Below is a small trained network, with its code and all its weights. Each question gives an input and a class and asks what happens when units are switched off, that is, made to give their printed mean instead of their output.

import numpy as np


def w(rows, s, z=0):
    codes = np.array(rows[::2]) - 128.0
    scale = np.full(codes.shape[1], s)
    scale[-1] = z or s
    return codes * scale


def norm(h):
    return h / np.sqrt((h * h).mean(-1, keepdims=True) + 1e-5)


def f(y):
    return np.maximum(y, 0)


def log_softmax(a):
    a = a - a.max(-1, keepdims=True)
    return a - np.log(np.exp(a).sum(-1, keepdims=True))


def net(x, mask):
    res = np.array(x, float).reshape(1, 2) / 4 @ E
    u = 0
    for l in range(3):
        y = f(norm(res) @ A[l][:, :-1].T + A[l][:, -1])
        res = res + np.where(mask[u : u + 11], y, B[l][:, -1]) @ B[l][:, :-1]
        u += 11
    return log_softmax(norm(res)[-1] @ U[:, :-1].T + U[:, -1])


A, B = {}, {}
E = w([
[249,28,143],'x0',
[46,146,213],'x1',
],0.0021)
A[0] = w([
[105,8,132,128],'0.n1',
[155,3,154,126],'0.n2',
[111,80,34,163],'0.n3',
[120,220,18,50],'0.n4',
[80,97,138,198],'0.n5',
[194,28,213,175],'0.n6',
[123,113,148,85],'0.n7',
[102,122,158,162],'0.n8',
[74,127,141,60],'0.n9',
[114,126,220,131],'0.n10',
[92,167,163,10],'0.n11',
],0.0048,0.0013)
B[0] = w([
[70,111,42,183],'0.n1',
[16,135,73,223],'0.n2',
[209,238,185,177],'0.n3',
[235,147,64,193],'0.n4',
[201,208,81,160],'0.n5',
[82,84,25,252],'0.n6',
[190,70,150,135],'0.n7',
[215,187,180,156],'0.n8',
[107,251,167,152],'0.n9',
[88,46,221,175],'0.n10',
[88,186,144,153],'0.n11',
],0.0023,0.0038)
A[1] = w([
[229,169,66,182],'1.n1',
[56,77,142,161],'1.n2',
[161,86,228,150],'1.n3',
[202,78,210,90],'1.n4',
[222,15,107,234],'1.n5',
[114,149,235,171],'1.n6',
[150,83,89,161],'1.n7',
[92,52,164,2],'1.n8',
[79,183,171,186],'1.n9',
[57,3,168,117],'1.n10',
[27,142,142,175],'1.n11',
],0.0054,0.00083)
B[1] = w([
[106,185,104,250],'1.n1',
[217,191,129,185],'1.n2',
[123,60,35,146],'1.n3',
[131,74,102,136],'1.n4',
[44,106,159,252],'1.n5',
[107,142,169,178],'1.n6',
[122,91,172,201],'1.n7',
[252,137,160,162],'1.n8',
[112,92,94,193],'1.n9',
[210,190,150,209],'1.n10',
[157,77,196,199],'1.n11',
],0.004,0.0035)
A[2] = w([
[78,109,98,121],'2.n1',
[151,161,165,144],'2.n2',
[121,78,130,67],'2.n3',
[199,110,147,56],'2.n4',
[35,138,83,145],'2.n5',
[133,122,83,92],'2.n6',
[148,187,140,97],'2.n7',
[254,111,169,2],'2.n8',
[115,90,145,194],'2.n9',
[132,135,188,39],'2.n10',
[83,122,171,76],'2.n11',
],0.0082,0.0023)
B[2] = w([
[95,11,45,185],'2.n1',
[132,41,98,188],'2.n2',
[93,220,170,165],'2.n3',
[173,151,212,188],'2.n4',
[227,87,124,251],'2.n5',
[77,54,185,179],'2.n6',
[109,155,143,192],'2.n7',
[178,89,191,229],'2.n8',
[178,227,106,200],'2.n9',
[116,157,2,164],'2.n10',
[69,151,193,168],'2.n11',
],0.0037,0.0031)
U = w([
[172,238,38,201],'0',
[48,203,219,203],'1',
[142,2,33,195],'2',
[230,96,221,186],'3',
[81,97,122,4],'4',
[87,103,118,1],'5',
[85,105,116,4],'6',
[77,105,112,15],'7',
],0.012,0.008)

Each question gives the input, the list of numbers given to net, and the class t.
The units are the neurons (one row each of A and B). Each row of codes is followed by its name. A weight is (code - 128) times the scale printed after its matrix; where a second scale follows, it is the last column's (A, B and U).
mask holds one flag per neuron, layer by layer. A switched-off neuron (its flag False) gives its mean, the last column of its row in B, instead of its output. The means were averaged over made-up inputs and are rounded, as every weight is.
A unit's drop is (log p(t) with every unit on - log p(t) with that unit switched off) / (log p(t) with every unit on - log p(t) with every unit switched off).
The circuit of an input: a set's keep is (log p(t) with only the set's units on - log p(t) with every unit switched off) / (log p(t) with every unit on - log p(t) with every unit switched off). Starting from the 12 units with the biggest drops (on a tie, the unit counted first), units are removed one at a time, each time the one whose removal leaves the highest keep (on an exact tie, the one counted first), for as long as the keep stays at least 0.8.
units of the circuit, in order: the units of the circuit, biggest drop first
unit that matters most: the unit with the biggest drop
k most important neurons: the k neurons with the biggest drops, biggest first
k most important neurons of layer l: the k neurons of layer l with the biggest drops, biggest first
drop when u is switched off: that unit's drop, to one decimal
input [-6,0], class 0: units of the circuit, in order => [2.n5]
input [0,-5], class 0: 2 most important neurons => [0.n3; 0.n6]
input [-7,0], class 0: 2 most important neurons of layer 0 => [0.n4; 0.n10]
input [1,6], class 3: 2 most important neurons => [0.n10; 1.n5]
input [0,1], class 1: 3 most important neurons of layer 2 => [2.n3; 2.n11; 2.n9]
input [4,0], class 2: 2 most important neurons of layer 0 => [0.n6; 0.n10]
input [5,0], class 2: 3 most important neurons => [0.n6; 0.n10; 1.n5]
input [0,2], class 1: 2 most important neurons => [1.n6; 0.n5]
input [3,0], class 2: 2 most important neurons => [0.n6; 0.n10]
input [0,-4], class 0: 2 most important neurons of layer 0 => [0.n3; 0.n6]
input [0,-2], class 0: 2 most important neurons of layer 0 => [0.n3; 0.n6]
input [1,0], class 2: drop when 0.n6 is switched off => 1.3
input [5,-1], class 2: drop when 1.n10 is switched off => 0.0
input [8,-2], class 2: unit that matters most => 1.n5
